In the rows, 128 means zero.
Each row of numbers belongs to one of the objects below and depends on some of the facts about them. Some rows are named. Which object is each other row?

Some objects and their rows:
[ 75 114 164 117 119  95 118  88  84 127 116 172  80 127 122 200 143 136
 118 103 114 135 193  46 120 146 105 134 128 224 109 125  98  77 155 125
 108 161]: plozum
[122 179 108 100  65 133 137 120  84 104 114 180  61 159 153 155 161 163
 141  78 137 112 166  51  82 104 145 112 132 177 150 105 142  87  95 207
  82 133]: bupil
[135 190  90 137 159 169 117 132 128 118 122  89 234 132 119 177 110  99
 130 100 126  95 143  69 104 114 163  79 158 141 126  68 125 135 135 152
 133  84]: sifler
[139 128 125 128 141 117 135 118 113 175 124 105  92 128 125 160 122 136
 108 173 142 142 153 123 139 116  83  94 140 159 121 127 110 167 183 133
 103 132]: flogris
[174  98  89 119 123 125 108 128 181 179  54 130 172 147 118 158 113  84
 134 158 120 169 129  74 129 161 121 149 122  61 130 155 154 108  82 113
 152  92]: fotrin
[ 87 156 127  95 130 136 135 131 156  97 164 150 131 122 135 140 134 127
 117 141  98 107  92 113 107 166 153 129 134 199 193 117 125 120 127  67
 104  88]: dastun
[139 157 158 141  96 115 151 155 143 137 131 112 112 149 149 129 142 144
 104 136 129 149 137 102 141 135 130  96 146 119  95 106 137 119 119 221
 150 140]: plevik
[101 155  87 122 105 104 103 104 117 111 139 127 119  97 106 111 143 127
 113 190 116  80 102 118 119 154 148 150 102 140 161 134 136 129 137  72
 108 123]: pasitrus
[119 133 146 152 125 127 127 130 110 104 113 117 117 129 135 131 142 109
  82 112 144 112 160 140 120 116 118 139 151 152 122 142 130  78 143 185
 109 140]: groskol
[ 69 123 108 112 138 139 132 117  92 158 137 129 141 117 118 132 120 126
 136 129  99 108  98 116 155 157 149 158 114 140 122 122 104 125 145  60
 160 128]: seku
[152 120 140 127 130 128 115 133 107 139 119 113  96 127 119 180 106 151
 112 140 156 138 197 134 125 103  86 145 140 129 118 141 129 153 163 106
 116 141]: pemen
[127 166  89  82  79 160 111 110 136 147 132 172 124 149 132 101 154 150
 172 147 144  79 125  77  79 103 138 167  21 122 157 112 153 119 102  93
  98 100]: guzemal
[183 111 130 129 140 104 135 155 149 138 106 143 105 146 166  99  97 113
 137 123 179 166 164 164 129 133  94 113 125  95  91 154 131 132  99 149
 120 145]: replesa
[132 146 130 110 107 149 132 140  99 139 137 163  74 183 159  88 145 146
 157 118 172 113 143 118  84  79  94 124  65 105 114 110 146 142 111 148
  94 154]: gragum
[137 149 111 207  89 178 111 152 123 126 124 127 174 128  31  58 148 126
 165 136 117 100  91  93 154  82 159 121 219 117 188 131 102  94 130 198
 203  55]: dito
[165 176  39 129 166 169 123 115 133 130 115  65 201 111 117 173 111 110
 119 136 147 120 104  92 144 113 133  62 134 121 178  69 157 176 146 132
 135 108]: fegrir
[ 87 112 164 102 157  99 125 104 125 128 109 126  94 143 131 118 137 151
 138 128 124 132 146 186 125 141 125 105 148 134 122 149 136 149 173 174
 122 154]: zeman
[120  89 133 124 144 129 147 118 121 158 107 108  97 142 138 147 136 147
 120 125 114 141 150 179 142 123 115 126  89 133 128 157 146 124 173 150
 114 110]: vinoplar
[196 129 156 148 112 120 134 137 134  95 124 120 118 128 143 126 153 135
  93 112 128 133 139 152 131 111 166  96 166 105  91 144 144 135 104 197
  87 153]: dusor
[100 142 122 110 139 138 113 101 129  91 137 110 141  93  88 151 109 132
 127 125 131 127 137 142 123 116 113 142  78 162 176 123 109 120 102  67
 118 133]: taso
[128 145 119 140 126 155 131 130 154 107 148 116 158  99 149  96 104 114
 114 119 136 158 111 136 130 108 127 157  89  82 164  91 131 119  76 109
 159 158]: magan
[ 84 137 159 128 133 120 110 124 161 123 135 129 164 124 110 110 131 138
 166 126  96 127 104 128 117 137 156 145 137 138 109 102 123 142 119 112
 154 131]: tralor
[121 119 195 129 130 120 126 133 125 136 123 126 103 166 147 142 124 134
 110 102 113 135 163 136 123 118 117 123 148 168  77 132 111 125 118 153
 119 113]: solok
[149 110 122 114 153 155 127 115 162 128 106 116 146 130 110 136 139 132
 116  91 116 116  69 118 131 130 142  94 107 133 154 116 127 138  89 157
 155 109]: bruvipi
[139 149  84 125 146 159 127 145 128 116 140 129 143 131 131 115 130 122
 148 125 134 121 128 119 147 160 150 174  92  99 128 140 108 132  89  58
 175 140]: drifli
[108 125 154 144 113  85 124 130 124 148 116 134 108 132 129 150 114 131
 107 166 147 142 155  84 137 133  92 117 133 163  86 128 111 115 176 145
 122 112]: kotran
[149 130 161 139 116 116 146 147 126  79 133 128 113 150 151 142 134 134
  97 113 124 137 145 150 131 134 158  98 169 128 111 151 134 112 123 193
  91 144]: skimom
[ 87 122 119  93 138  97 118  99 139 101 129 129 155 104  91 100 134 145
 156 131 103 111  82 180 118 141 157 120 132 116 161 139 138 140 113  99
 125 152]: gegris
[170 155 130 143 172 135 125 140 140  95 148 118 141 129 161 173 115  94
 103 126 190 117 199 136  96 114 119  81 159 164 120 120 125 142 177 117
  73  83]: brenol
[137 141 119 130 129 117 117 124 162 107 142 124 148 126 117 105 129 140
 131 128 142 132  55 127 153 134 131 108  54 118 124 115 130 139 108 105
 158 112]: duzistem
[131 134 114 165 119 135 134 149  99 134 121 129 126 121 152 116 133 109
 105 104 151 114 151 109 124 134 115 140 171 112 109 130 134  83 154 185
 140 138]: kota

How the objects are related:
η: belongs to class; μ: points at; Σ: is of sort; λ: refers to
bedu | η b | μ plozum | Σ 445
betran | η b | μ dusor | Σ 447
bralon | η b | Σ 445
breke | η a | Σ 921
brenol | η a | μ vadrim, plagufe | Σ 447
brovul | η b | Σ 447 | λ zeman, brubrofes, betran
brubrofes | η b | μ kolemo | Σ 57
bruvipi | η b | Σ 447 | λ nobra, plidur, vuvedras
bupil | η a | μ gragum | Σ 447 | λ flefar, brubrofes, senek, dastun
dastun | η b | μ plagufe, pasitrus | Σ 447
debratra | η a | μ fune | Σ 445
dito | η b | μ flefar, brovul | Σ 921 | λ miskesu, seku, gekan, betran
dresta | η a | μ gekan | Σ 445
drifli | η b | μ gekan | Σ 445
druda | η b | μ klaskek | Σ 445
dusor | η a | Σ 447 | λ dresta, zulil, likler, bedu, kize
duzistem | η b | Σ 57
fabredon | η b | Σ 447
faklim | η b | Σ 605 | λ plaflo
fegrir | η b | μ vadrim | Σ 57 | λ plomis, rilo, skelek, plivik, flogris, vinoplar
flefar | η b | μ gragum | Σ 445
flogris | η a | μ sifler | Σ 57
flufes | η a | Σ 605
fotrin | η b | μ replesa | Σ 605 | λ pemen, flogris, plidur, skudrom
fufunam | η a | μ vadrim, bupil, klaskek | Σ 921
fune | η a | Σ 445 | λ flogris
gamo | η b | μ vadrim, klaskek | Σ 447 | λ seku, puskebok, zeman, rilo, nobra, vinoplar
gegris | η b | Σ 921
gekan | η a | Σ 445
getri | η a | μ rilo | Σ 605 | λ taso, plaflo, pemen, skelek, druda
gragum | η a | Σ 445
grelugri | η a | μ dito | Σ 921
groskol | η a | μ zeman, pasitrus | Σ 447 | λ grelugri
guzemal | η b | μ gragum | Σ 605
kiplu | η a | μ klopokos | Σ 447
kize | η b | Σ 703
klaskek | η b | Σ 921
klefetol | η b | Σ 445
klopokos | η b | Σ 447
kolemo | η a | Σ 445
kota | η a | μ klefetol | Σ 445 | λ grelugri, nutruk, betran
kotran | η a | μ pladros | Σ 57
likler | η a | μ neziplum, plidur | Σ 447
lotro | η a | μ plidur | Σ 921 | λ grelugri, plaflo, puskebok, skelek, pasitrus
magan | η b | Σ 445 | λ ralim, taso, klefetol
meklarak | η a | Σ 445 | λ puskebok, zeman, gegris
miskesu | η b | Σ 445
mobo | η b | Σ 57 | λ flufes, skudrom
mosko | η a | Σ 447 | λ flufes, zipun, fabredon, likler
neziplum | η a | μ brovul | Σ 605
nobra | η a | Σ 921
nutruk | η a | Σ 445
pasitrus | η b | μ guzemal | Σ 57
pedretren | η a | Σ 445
pemen | η a | μ fegrir | Σ 703
pladros | η a | μ plebrenem, brenol | Σ 447
plaflo | η a | μ gragum | Σ 921
plagufe | η b | μ kiplu | Σ 445
plebrenem | η b | μ fotrin, bedu | Σ 445 | λ zipun, seku, breke, klaskek, flogris, skudrom
plevik | η a | Σ 57 | λ plozum, flefar, kolemo, klaskek
plidur | η a | μ gekan, replesa | Σ 921
plivik | η b | μ flefar | Σ 703
plomis | η b | Σ 445
plozum | η a | μ bupil | Σ 447
puskebok | η b | Σ 921
ralim | η a | Σ 605
replesa | η a | Σ 445
rilo | η b | μ mosko | Σ 447
seku | η b | μ getri, dresta | Σ 445
senek | η b | Σ 921
sifler | η b | μ vadrim | Σ 447 | λ sutralak, plozum, seku, kotran, betran, skudrom
skelek | η a | μ plebrenem, replesa | Σ 447
skimom | η a | Σ 447 | λ senek, bedu
skoplo | η a | Σ 445
skudrom | η b | μ dito | Σ 447
solok | η a | Σ 447
steplak | η b | μ plagufe, plidur | Σ 57
sutralak | η a | Σ 605
taso | η b | μ fufunam | Σ 447
tralor | η b | Σ 921
trete | η b | μ breke, skudrom | Σ 703 | λ plozum, tralor, solok, breke, kotran
vadrim | η a | μ gragum | Σ 445 | λ flogris
vinoplar | η a | Σ 605
vufo | η b | Σ 445 | λ flefar, debratra
vuvedras | η a | μ mobo, plebrenem, klaskek, skudrom | Σ 445
zalunok | η b | Σ 447 | λ dresta, bedu, gegris, pasitrus
zeman | η a | Σ 921
zipun | η a | Σ 445
zulil | η a | μ klopokos | Σ 703

Which object is each row?
Some rows may be objects named above.
[ 57 138 118 103 136 117 109 111 128 120 132 126 152 137 114 136 125 100
 139 120  70  96 108 141 125 147 134 111 122 187 137 135 108 109 135  92
 123  94] => betran
[117 116 184 129 145 108 127 128 132 160 116 119 116 137 120 134 129 146
 144 141 110 141 164 151 129 117 110 124 144 149  78 122 116 141 149 180
 141 141] => breke
[114 109 133 125 147  96 105 119 120 148  86 131  90 125 128 174  99 113
  88 154 148 153 194 149 120 128  68 119 152 156 117 180 125  82 113 121
  91 128] => skelek
[142 144 101 157 131 156 124 135 136  88  90  95 111 128 145 142 155 124
 115 163 161 123 182 144 122 141 125 160 180  82 126 164 141  99 126 186
 156 160] => lotro
[ 98 136 118 131 155 132 103  98 141 100 144 106 146 100 101 153 111 121
 112 129 123 149 146 126 129 116 112 157  80 164 168 125 114 121  95  57
 119 131] => taso
[130 103 170 132 101 126 129 127 131 105 151 106 129 141 146 141 122 146
 116 137 152 162 176 206 124 102  91 149  46  95 116 131 132 121 138 151
 108 134] => ralim
[122 176  88 122 163 171 112 134 121 125 110  89 225 133 130 169  98 103
 133  94 117 107 128  71 114 120 156  77 174 148 122  58 128 140 134 137
 122  78] => sifler
[113 119 183 128 124 133 125 136 132 135 127 123 113 146 144 123 132 136
 110  96 108 142 155 143 127 114 122 121 123 165  75 123 107 117 125 161
 111 113] => solok
[ 65 175 104  78  66 148 136 151  98 172 146 190  95 170 128  83 124 144
 187 157 103 103 116  90 104 105 118 126 111 153 190  86 134 136  92  71
 116 104] => flefar
[146 136 125 132 108 112 107 116 140 148 123 108 167 111 102 121 135 121
 117 134 102 135  59  92 142 131 157 106  76  88  99  88 133 151  95 160
 142 121] => mobo
[152 136 118 129 115 129 119 113 127  86 122 101 172 114 115 121 135 118
 112 103 105 118  86 155 125 129 189 107 133 115 154 131 141 128  74 149
 111 144] => zalunok
[168 156  84 123 130 136 146 146  76 109 138 124  70 145 151 156 132 134
 128 164 133 117 181 163 155 163 153 178 146 119  71 204 108 135 118  94
 119 181] => dresta
[171 176  38 114 160 161 123 129 134 142 115  65 192 102 110 194 112 109
 124 159 160 111 106  76 135 112 139  72 140 116 173  64 147 161 156 137
 134 113] => fegrir
[ 90 154 137 110 122 120 133 134 166 102 141 146 129 128 147 136 131 120
 112 134 107 110 107 120 106 170 161 132 157 189 181 127 134 117 125  59
 111  82] => dastun
[123 115 152 136 127 120 131 125 133 128 143 113 117 140 130 146 122 146
 117 135 157 161 196 187 137 102  94 160  65 103 125 143 134  98 130 141
 121 132] => ralim
[112 123 130 160 128 136 116 131 109 145 137 128 147 119  43 115 115 124
 145 164  68 118 113 114 143 106 127 115 181 185 163 148  78 137 131  93
 148  46] => skudrom
[159 142 131 135 143 152 145 147 180 121 162 153 153  92 162  92 129  81
 106 184 149  81  75 117 109 143 136 168 124 133 165 103 132 144 167  22
 135  85] => plagufe
[128 130  97 106 103 145 113 124 127 149 127 120 130 118  83 117 125 160
 124 119 138 101  91 121 137 109 125 136 131 112 190 131 128 150 127  75
 154  87] => plivik
[171 127 192 139 139 147 146 139 182 101 157 133  68 112 171 111 164 102
  61 149 167  91 146 144 103 129 123 144 147 179 135 121 121 122 183 114
  92  86] => kiplu
[144 122 149 105 134 123 111 124 144 118 130 129 170 121 108 130 124 121
 138 123  92 128  97 146 125 126 167 125 106 133  98 131 123 168  80 103
 106 125] => fabredon
[137 149 132 110  89 141 130 145 104 140 143 171  63 170 170  81 140 149
 149 106 166 108 131 124  88  73  88 117  54 106 106 106 140 128 112 167
  80 154] => gragum
[154 124 121 156 114 158 140 101  97  99 130  91  97  87 132 206 165 144
  86 131 139 137 181  97 142 122 116 185 120 103 145 145 134  73 159 167
 162 173] => getri
[130 141 126 128  81 141 112 152 145 120 117 119 166 112 107 140 122 140
 128 101 117 121  97  41 129 133 157 140 163  91 138 102 122 131 126 113
 182  88] => trete
[160  84  95 140 127 103 115 118 156 187  77 158 158  87 130 149  91  61
 132 143 119 163  91  13 127 168 126 130 186 105 135 104 146  93  98 110
 139 118] => plebrenem
[120 137 125 121 117 133 150 149 161 123 151 143 154 133 145 104 112 131
 139 107  93 166  93 113 128 144 153 129 125 112 164  87 139 117  90 120
 163 120] => vufo
[164 130 188 137 155 144 146 124 174 102 157 135  83 117 177 111 162 102
  65 156 159  82 146 142 103 117 114 152 138 187 145 139 125 125 183 103
  95  90] => kiplu
[149  86 109 154 152 126 144 129 110 169 118 146  77 118 132 143 113 114
 119 122 161 155 140 113 136 119  91  97 160 140 134 135 124 130 172 134
 123 122] => vuvedras
[109 120 151 150 123 113 116 123  95 107 127 134 103 124  92  91 135 136
 143 166 157 119 182 161 134 115 100 118 197 137 145 171 118 101 172 158
 133 124] => grelugri
[166 112 164 139 103 113 126 146 131  98 152 141  86 114 136 135 129 147
 102 153 154 102 147 144 126 131 144 128 159 119 118 156 132 165 167  92
  88 138] => zulil
[132 131 168 110 141 142 130 120 189  92 147 143 137 114 137 100 138 124
 103  96 129 107  78 152 111 127 154 148  65 145 155 109 128 137 113  85
 110  98] => klopokos
[171 178 104 116 125 141 122 142 168 102 139 116 143 116 131 122 119 111
 111 171 145 100  96 108 138 164 132 147  83 127 142 131 120 130 135  62
 148  87] => steplak
[159 126 114 112 153 149 126 108 164 129 105 125 153 124 124 130 152 126
 111  84 106 118  54 111 125 124 150 102  99 128 155 122 131 136  80 143
 151 101] => bruvipi
[176 145  91 132 131 141 149 148  60 110 118 125  80 161 167 158 138 125
 128 155 129 114 181 173 155 162 158 185 145 114  80 207 105 144 126  81
 126 190] => dresta
[160 135 196 139 142 149 136 137 173 105 153 142  70 110 170 121 159 107
  67 146 166  87 135 124 102 128 132 149 138 183 128 132 127 119 178 100
  83  86] => kiplu
[120 133 124 132 144 140 137 156  97 140 115 112 105 175 173 112 121 138
 134 113 138 113 134 158 159 154 113 169  97 112  54 170 110 126 118 137
 163 164] => gekan
[ 84 157 125 108 112 141 110 109  96 131 112 142  75 130 123 109 138 165
 151 173 166 105 185 146  86  79  86 148 108 135 141 135 142 132 133 144
 103 165] => plaflo
[ 88 123  96 115 154 132 132 124  97 174 130 132 120 108 108 127 125 130
 156 140  85 101  93 118 145 165 135 163 120 154 121 124 107 125 138  53
 161 132] => seku

